Below are the code and all the weights of a small trained network. Each question names an input and a class and asks about switching units off, where a switched-off unit gives its printed mean instead of its output.

import numpy as np


def w(rows, s, z=0):
    codes = np.array(rows[::2]) - 128.0
    scale = np.full(codes.shape[1], s)
    scale[-1] = z or s
    return codes * scale


def f(y):
    return np.maximum(y, 0)


def log_softmax(a):
    a = a - a.max(-1, keepdims=True)
    return a - np.log(np.exp(a).sum(-1, keepdims=True))


def net(x, mask):
    res = np.array(x, float).reshape(1, 6) / 4 @ E
    y = f(res @ A[0][:, :-1].T + A[0][:, -1])
    res = res + np.where(mask, y, B[0][:, -1]) @ B[0][:, :-1]
    return log_softmax(res[-1] @ U[:, :-1].T + U[:, -1])


A, B = {}, {}
E = w([
[128,133,126,153,120,106,108,131,124,140,92],'x0',
[107,168,81,126,169,68,204,202,90,81,103],'x1',
[172,175,145,99,100,115,96,97,2,82,143],'x2',
[114,183,56,173,107,132,101,137,129,149,233],'x3',
[73,151,234,175,68,135,177,149,109,128,152],'x4',
[73,130,138,58,102,66,53,135,176,88,151],'x5',
],0.0085)
A[0] = w([
[55,142,152,67,99,72,72,136,170,101,156,226],'neuron 0',
[93,143,185,174,60,136,158,140,116,134,124,57],'neuron 1',
[170,99,62,112,180,131,109,115,132,119,119,62],'neuron 2',
[104,186,62,150,99,130,112,136,126,128,209,166],'neuron 3',
[99,112,132,148,149,156,151,170,183,159,118,102],'neuron 4',
[149,143,111,125,88,128,109,114,71,105,142,80],'neuron 5',
[146,162,77,155,150,117,108,135,127,166,184,83],'neuron 6',
[175,153,118,210,151,182,175,107,96,189,102,123],'neuron 7',
[99,164,102,128,163,92,170,195,119,75,147,79],'neuron 8',
[165,132,129,153,171,165,185,130,115,160,151,129],'neuron 9',
[152,77,178,62,167,130,162,115,117,82,45,216],'neuron 10',
[59,145,134,82,102,65,79,142,164,114,149,49],'neuron 11',
[165,149,143,100,93,147,110,76,68,109,146,41],'neuron 12',
[183,173,150,112,109,122,120,92,51,75,117,93],'neuron 13',
[76,85,117,156,114,159,145,153,189,161,116,12],'neuron 14',
[187,130,63,109,181,107,94,98,139,132,106,36],'neuron 15',
[107,147,178,194,93,145,173,133,104,146,140,97],'neuron 16',
[84,158,109,109,170,70,183,207,107,74,104,7],'neuron 17',
[90,87,108,149,157,128,150,134,190,179,121,58],'neuron 18',
[145,77,186,105,67,202,71,1,166,170,171,130],'neuron 19',
[119,160,107,91,149,122,185,171,102,81,123,109],'neuron 20',
[131,151,97,170,124,153,144,135,121,166,173,141],'neuron 21',
[88,150,178,168,82,105,146,150,123,134,122,6],'neuron 22',
[72,140,170,125,103,149,146,143,119,105,154,16],'neuron 23',
[176,129,64,89,151,123,106,115,134,143,94,57],'neuron 24',
],0.0084,0.0019)
B[0] = w([
[195,77,52,60,133,90,203,82,56,67,38,218],'neuron 0',
[56,186,142,94,159,171,150,115,142,84,105,185],'neuron 1',
[47,183,198,97,168,211,128,81,157,50,116,174],'neuron 2',
[21,27,174,162,42,98,166,65,150,231,130,195],'neuron 3',
[134,125,148,47,198,74,42,230,77,157,180,183],'neuron 4',
[98,117,149,90,143,101,81,165,114,146,163,168],'neuron 5',
[44,101,186,135,84,99,153,75,163,176,135,172],'neuron 6',
[209,73,47,1,102,89,214,99,30,76,77,209],'neuron 7',
[160,196,75,189,144,105,109,99,159,181,104,187],'neuron 8',
[181,83,70,88,135,107,168,119,78,94,59,179],'neuron 9',
[22,26,195,193,3,61,124,60,186,248,136,231],'neuron 10',
[223,81,46,38,106,115,214,90,45,64,92,190],'neuron 11',
[121,153,157,83,225,73,61,236,83,161,189,181],'neuron 12',
[91,116,167,64,189,73,33,211,61,177,200,202],'neuron 13',
[141,153,151,60,210,85,63,190,73,141,180,185],'neuron 14',
[47,170,224,87,179,216,153,107,177,32,123,178],'neuron 15',
[89,169,119,80,155,165,130,97,130,74,105,189],'neuron 16',
[184,211,91,181,162,123,97,92,215,175,98,204],'neuron 17',
[103,144,183,56,206,80,51,233,61,135,196,188],'neuron 18',
[193,251,33,231,210,90,93,99,194,164,42,255],'neuron 19',
[158,193,87,231,173,87,97,120,162,179,91,182],'neuron 20',
[93,66,103,106,70,99,153,98,115,156,99,177],'neuron 21',
[56,196,199,87,158,215,166,91,199,33,106,170],'neuron 22',
[73,147,153,97,173,208,148,104,135,63,113,161],'neuron 23',
[41,186,224,91,154,198,159,85,142,67,131,172],'neuron 24',
],0.0052,0.01)
U = w([
[61,180,167,106,152,222,141,102,150,47,128,95],'0',
[135,124,146,92,169,68,77,254,96,158,174,93],'1',
[204,205,91,213,154,100,118,98,171,165,100,102],'2',
[210,63,87,80,110,105,189,96,91,78,104,99],'3',
[59,45,156,162,65,90,144,82,148,210,134,123],'4',
[130,117,126,136,128,122,127,134,129,124,128,255],'5',
[179,83,132,180,109,162,130,172,138,114,174,140],'6',
[199,103,146,179,56,189,126,201,146,96,179,93],'7',
],0.0091,0.0086)

Each question gives the input, the list of numbers given to net, and the class t.
The units are the neurons (one row each of A and B). Each row of codes is followed by its name. A weight is (code - 128) times the scale printed after its matrix; where a second scale follows, it is the last column's (A, B and U).
mask holds one flag per neuron, in row order. A switched-off neuron (its flag False) gives its mean, the last column of its row in B, instead of its output. The means were averaged over made-up inputs and are rounded, as every weight is.
A unit's drop is (log p(t) with every unit on - log p(t) with that unit switched off) / (log p(t) with every unit on - log p(t) with every unit switched off).
The circuit of an input: a set's keep is (log p(t) with only the set's units on - log p(t) with every unit switched off) / (log p(t) with every unit on - log p(t) with every unit switched off). Starting from the 12 units with the biggest drops (on a tie, the unit counted first), units are removed one at a time, each time the one whose removal leaves the highest keep (on an exact tie, the one counted first), for as long as the keep stays at least 0.8.
circuit, biggest first: the units of the circuit, biggest drop first
most important unit: the unit with the biggest drop
k most important neurons: the k neurons with the biggest drops, biggest first
drop when u is switched off: that unit's drop, to one decimal
input [8,4,0,8,-3,3], class 4: most important unit -> neuron 3
input [6,-3,-5,-8,-2,-6], class 4: 3 most important neurons -> neuron 10; neuron 0; neuron 11
input [-2,1,1,4,2,-5], class 3: circuit, biggest first -> neuron 7; neuron 9
input [-2,8,6,1,-4,1], class 2: 2 most important neurons -> neuron 17; neuron 20
input [5,6,3,-2,-2,8], class 3: 3 most important neurons -> neuron 11; neuron 0; neuron 19
input [-6,-3,6,-5,-3,3], class 1: 3 most important neurons -> neuron 12; neuron 13; neuron 3
input [3,2,-4,4,-3,5], class 3: circuit, biggest first -> neuron 11; neuron 0
input [-1,3,3,-3,-4,4], class 0: circuit, biggest first -> neuron 15; neuron 24
input [-4,-1,-3,-5,6,4], class 0: circuit, biggest first -> neuron 22; neuron 23
input [3,5,-5,8,6,-3], class 4: 2 most important neurons -> neuron 3; neuron 21
input [-2,-2,-5,-2,-3,-6], class 3: 4 most important neurons -> neuron 7; neuron 13; neuron 9; neuron 12
input [1,7,-8,-4,8,6], class 0: 3 most important neurons -> neuron 22; neuron 23; neuron 1
input [6,7,5,7,6,6], class 2: 3 most important neurons -> neuron 17; neuron 8; neuron 20
input [-6,5,8,5,6,-8], class 1: most important neuron -> neuron 13
input [6,-1,-4,4,7,2], class 0: circuit, biggest first -> neuron 22; neuron 1
input [5,5,-1,8,-1,1], class 4: 2 most important neurons -> neuron 3; neuron 19
input [-1,7,3,2,4,5], class 2: circuit, biggest first -> neuron 17; neuron 8
input [-8,-2,-8,-2,-5,-8], class 1: 2 most important neurons -> neuron 18; neuron 4
input [-1,-1,-5,2,-5,-2], class 0: circuit, biggest first -> neuron 2; neuron 15
input [-1,8,7,-2,5,-2], class 2: circuit, biggest first -> neuron 17
input [-3,-3,-7,-1,-3,-6], class 1: circuit, biggest first -> neuron 18; neuron 4
input [6,-8,7,-4,-2,5], class 2: 3 most important neurons -> neuron 19; neuron 18; neuron 4
input [-2,0,5,4,-2,-3], class 1: circuit, biggest first -> neuron 12; neuron 13
input [-2,-8,-1,-2,-8,8], class 0: drop when neuron 15 is switched off -> 1.3
